Below are the code and all the weights of a small trained network. Each question names an input and a target symbol and asks about switching units off, where a switched-off unit gives its printed mean instead of its output.

import numpy as np


def w(rows, s, z=0):
    codes = np.array(rows[::2]) - 128.0
    scale = np.full(codes.shape[1], s)
    scale[-1] = z or s
    return codes * scale


def softmax(a):
    e = np.exp(a - a.max(-1, keepdims=True))
    return e / e.sum(-1, keepdims=True)


def log_softmax(a):
    a = a - a.max(-1, keepdims=True)
    return a - np.log(np.exp(a).sum(-1, keepdims=True))


def net(x, mask):
    ids = ['αγδηλξπφ'.index(c) for c in x.split()]
    T = len(ids)
    res = E[ids] + P[:T]
    u = 0
    for l in range(3):
        r = res
        for j in range(2):
            rows = slice(2 * j, 2 * j + 2)
            q, k, v = (r @ M[l][rows].T for M in (Q, K, V))
            z = softmax(np.where(np.tri(T) > 0, q @ k.T / 2**0.5, -1e9)) @ v
            o = O[l][rows]
            res = res + np.where(mask[u + j], z, o[:, -1]) @ o[:, :-1]
        u += 2
    return log_softmax(res[-1] @ U[:, :-1].T + U[:, -1])


Q, K, V, O = {}, {}, {}, {}
E = w([
[79,101,166,181,50,132,89,183,212,149,143,123],'α',
[93,109,161,123,96,106,159,139,155,100,9,145],'γ',
[156,140,112,85,187,158,190,151,137,62,30,137],'δ',
[165,112,139,100,99,166,114,169,174,102,131,81],'η',
[81,201,127,91,98,126,48,128,70,60,178,157],'λ',
[114,221,104,161,82,172,114,177,185,52,83,208],'ξ',
[80,169,137,154,156,118,144,106,166,146,144,77],'π',
[120,107,130,200,105,135,149,188,106,154,121,63],'φ',
],0.013)
P = w([
[141,85,92,157,126,181,132,53,106,125,140,160],'0',
[109,150,161,105,175,166,88,168,102,105,89,125],'1',
[126,144,120,97,53,149,121,112,107,142,98,142],'2',
[123,107,208,163,105,134,175,79,96,57,147,141],'3',
[84,89,58,10,145,73,154,178,106,159,169,185],'4',
[170,164,127,117,63,109,130,116,113,139,115,140],'5',
[137,101,245,162,111,117,193,77,96,64,169,122],'6',
[178,171,178,142,194,47,81,202,118,105,120,136],'7',
[189,144,137,118,71,106,152,120,130,169,107,106],'8',
[143,97,251,177,139,107,226,67,96,86,179,98],'9',
[96,77,82,60,156,29,180,185,147,220,149,121],'10',
[208,149,154,125,104,116,181,120,132,203,144,94],'11',
],0.018)
Q[0] = w([
[71,36,118,145,254,103,75,169,126,100,138,182],'L0H0',
[61,38,178,181,171,198,170,105,87,48,163,137],'L0H0',
[152,155,201,178,181,126,86,124,109,124,117,137],'L0H1',
[123,146,168,123,97,191,147,109,133,108,122,102],'L0H1',
],0.014)
K[0] = w([
[33,185,81,94,102,192,42,102,123,32,90,202],'L0H0',
[110,95,60,150,109,247,26,89,97,112,118,140],'L0H0',
[93,74,91,64,112,164,185,91,141,137,136,145],'L0H1',
[172,160,115,145,104,154,163,56,126,124,168,148],'L0H1',
],0.013)
V[0] = w([
[121,111,109,209,121,135,182,214,2,166,136,125],'L0H0',
[167,37,145,110,91,142,86,164,115,105,118,131],'L0H0',
[80,107,154,164,100,67,159,142,37,120,72,179],'L0H1',
[189,57,82,139,82,150,103,169,35,148,112,70],'L0H1',
],0.0085)
O[0] = w([
[126,35,59,177,112,36,130,180,38,115,85,129,161],'L0H0',
[114,77,186,199,167,132,117,171,41,243,144,190,81],'L0H0',
[104,208,155,46,123,254,154,137,103,251,152,113,155],'L0H1',
[235,210,170,120,180,55,87,75,189,169,119,185,7],'L0H1',
],0.0078,0.0015)
Q[1] = w([
[100,129,69,145,153,155,75,131,140,134,86,107],'L1H0',
[76,120,163,170,90,174,210,108,123,6,169,94],'L1H0',
[110,143,59,127,153,106,31,167,149,160,89,62],'L1H1',
[115,110,89,194,157,155,56,96,147,142,131,96],'L1H1',
],0.011)
K[1] = w([
[79,221,134,169,155,159,136,175,143,45,125,113],'L1H0',
[203,139,143,178,11,162,217,2,95,124,180,194],'L1H0',
[113,151,184,72,116,63,110,181,80,121,137,22],'L1H1',
[75,112,157,152,172,168,119,151,155,109,47,185],'L1H1',
],0.0076)
V[1] = w([
[60,124,175,115,132,111,86,70,149,167,112,136],'L1H0',
[77,131,152,93,186,101,117,217,139,110,136,119],'L1H0',
[163,134,74,180,76,124,101,131,169,159,254,121],'L1H1',
[180,177,57,130,163,164,195,178,114,89,116,183],'L1H1',
],0.009)
O[1] = w([
[244,20,83,151,129,175,132,212,87,143,223,82,254],'L1H0',
[80,29,95,152,129,205,22,80,127,47,94,48,33],'L1H0',
[2,166,151,68,181,182,30,49,126,180,50,127,221],'L1H1',
[42,72,112,234,192,125,110,191,205,108,179,248,27],'L1H1',
],0.0069,0.0011)
Q[2] = w([
[128,173,86,136,176,101,89,207,145,132,113,90],'L2H0',
[91,120,15,96,135,130,118,172,119,233,122,154],'L2H0',
[127,102,58,104,68,118,159,26,113,146,138,152],'L2H1',
[65,113,8,46,143,67,103,161,164,184,138,120],'L2H1',
],0.011)
K[2] = w([
[146,38,119,38,125,108,123,123,117,77,149,115],'L2H0',
[121,201,212,166,154,106,92,234,126,102,72,54],'L2H0',
[209,193,111,219,71,168,178,111,99,121,78,73],'L2H1',
[87,197,139,120,149,88,52,255,141,94,99,43],'L2H1',
],0.0083)
V[2] = w([
[90,181,183,131,89,95,48,162,61,77,197,125],'L2H0',
[158,147,160,147,183,160,169,170,161,87,71,77],'L2H0',
[90,95,129,153,185,91,180,53,130,174,173,87],'L2H1',
[140,154,99,83,247,146,157,83,1,54,159,164],'L2H1',
],0.0091)
O[2] = w([
[162,87,189,98,142,129,166,104,122,99,163,254,27],'L2H0',
[146,163,191,163,151,97,40,121,164,153,94,83,201],'L2H0',
[78,69,154,61,153,114,38,148,199,154,105,150,83],'L2H1',
[164,67,139,26,49,99,105,28,112,160,116,158,254],'L2H1',
],0.0099,0.00095)
U = w([
[168,103,115,110,128,143,165,123,107,142,156,153,75],'α',
[188,209,107,104,79,112,207,171,111,159,139,106,66],'γ',
[209,90,84,213,145,52,119,101,119,89,136,138,252],'δ',
[214,198,236,139,198,139,87,127,152,203,133,197,207],'η',
[100,119,83,43,139,19,150,254,105,193,146,156,113],'λ',
[94,155,143,99,146,236,122,155,48,207,141,120,102],'ξ',
[91,112,93,113,91,157,116,78,144,143,112,82,130],'π',
[88,98,98,157,182,175,168,166,136,100,185,149,133],'φ',
],0.0065,0.0032)

Each question gives the input, a string of symbols that net reads in full, and the target symbol t.
The units are the heads (2 rows each of Q, K, V and O). Each row of codes is followed by its name. A weight is (code - 128) times the scale printed after its matrix; where a second scale follows, it is the last column's (O and U).
mask holds one flag per head, layer by layer. A switched-off head (its flag False) gives its mean, the last column of its rows in O, instead of its output. The means were averaged over made-up inputs and are rounded, as every weight is.
A unit's drop is (log p(t) with every unit on - log p(t) with that unit switched off) / (log p(t) with every unit on - log p(t) with every unit switched off).
The circuit of an input: a set's keep is (log p(t) with only the set's units on - log p(t) with every unit switched off) / (log p(t) with every unit on - log p(t) with every unit switched off). Starting from all 6 units, units are removed one at a time, each time the one whose removal leaves the highest keep (on an exact tie, the one counted first), for as long as the keep stays at least 0.8.
units of the circuit, in order: the units of the circuit, biggest drop first
unit that matters most: the unit with the biggest drop
heads that matter: for each layer, one digit per head in row order, 1 if its drop is at least 0.15 and else 0, layers parted by /
drop when u is switched off: that unit's drop, to one decimal
input δ α λ η π π π, target δ: unit that matters most	L1H1
input γ α π π φ π φ φ η π γ, target η: heads that matter	01 / 00 / 10
input η φ η π α, target η: units of the circuit, in order	L2H0; L0H1
input π π η, target γ: units of the circuit, in order	L1H0; L0H0; L2H1
input α α ξ γ γ π γ, target ξ: units of the circuit, in order	L1H1; L0H0; L0H1
input λ π π φ λ γ π η α η, target α: units of the circuit, in order	L2H0; L2H1
input λ π φ π δ γ φ π φ φ π π, target δ: units of the circuit, in order	L0H0; L1H0
input γ η α π π δ φ φ, target λ: units of the circuit, in order	L2H1; L2H0
input η φ π η φ ξ, target δ: heads that matter	10 / 00 / 00
input α ξ π π, target ξ: units of the circuit, in order	L1H1; L0H0
input η φ π π η α η, target η: units of the circuit, in order	L0H0; L1H0
input π φ λ α δ α η π, target π: units of the circuit, in order	L1H0; L2H1
input λ δ φ ξ α, target π: heads that matter	00 / 10 / 00
input ξ π γ η, target φ: units of the circuit, in order	L1H1
input ξ η π π λ, target δ: units of the circuit, in order	L0H1; L2H1; L1H0
input π ξ η ξ ξ φ π η, target γ: heads that matter	01 / 00 / 01
input π π ξ α γ α φ η γ π, target π: heads that matter	00 / 00 / 11
input α γ λ α π π δ η η π, target ξ: units of the circuit, in order	L1H1; L0H0; L0H1
input γ π π α φ λ φ δ δ, target δ: heads that matter	10 / 10 / 10
input η π η ξ, target η: unit that matters most	L0H1
input π η α α ξ φ π η π η, target π: heads that matter	00 / 00 / 11
input λ ξ η α, target α: heads that matter	00 / 00 / 11
input η π γ λ, target η: heads that matter	11 / 10 / 00
input δ α γ π ξ α π λ, target γ: units of the circuit, in order	L2H1; L0H1
input π γ η π φ η, target δ: heads that matter	10 / 00 / 00
input π π π, target γ: heads that matter	10 / 11 / 00
input α γ π π η α φ η α, target δ: unit that matters most	L0H0
input φ η φ η π γ η η, target λ: heads that matter	01 / 00 / 11
input δ π π α η π η, target δ: heads that matter	00 / 01 / 10
input φ φ λ π η η φ, target λ: drop when L0H1 is switched off	0.1
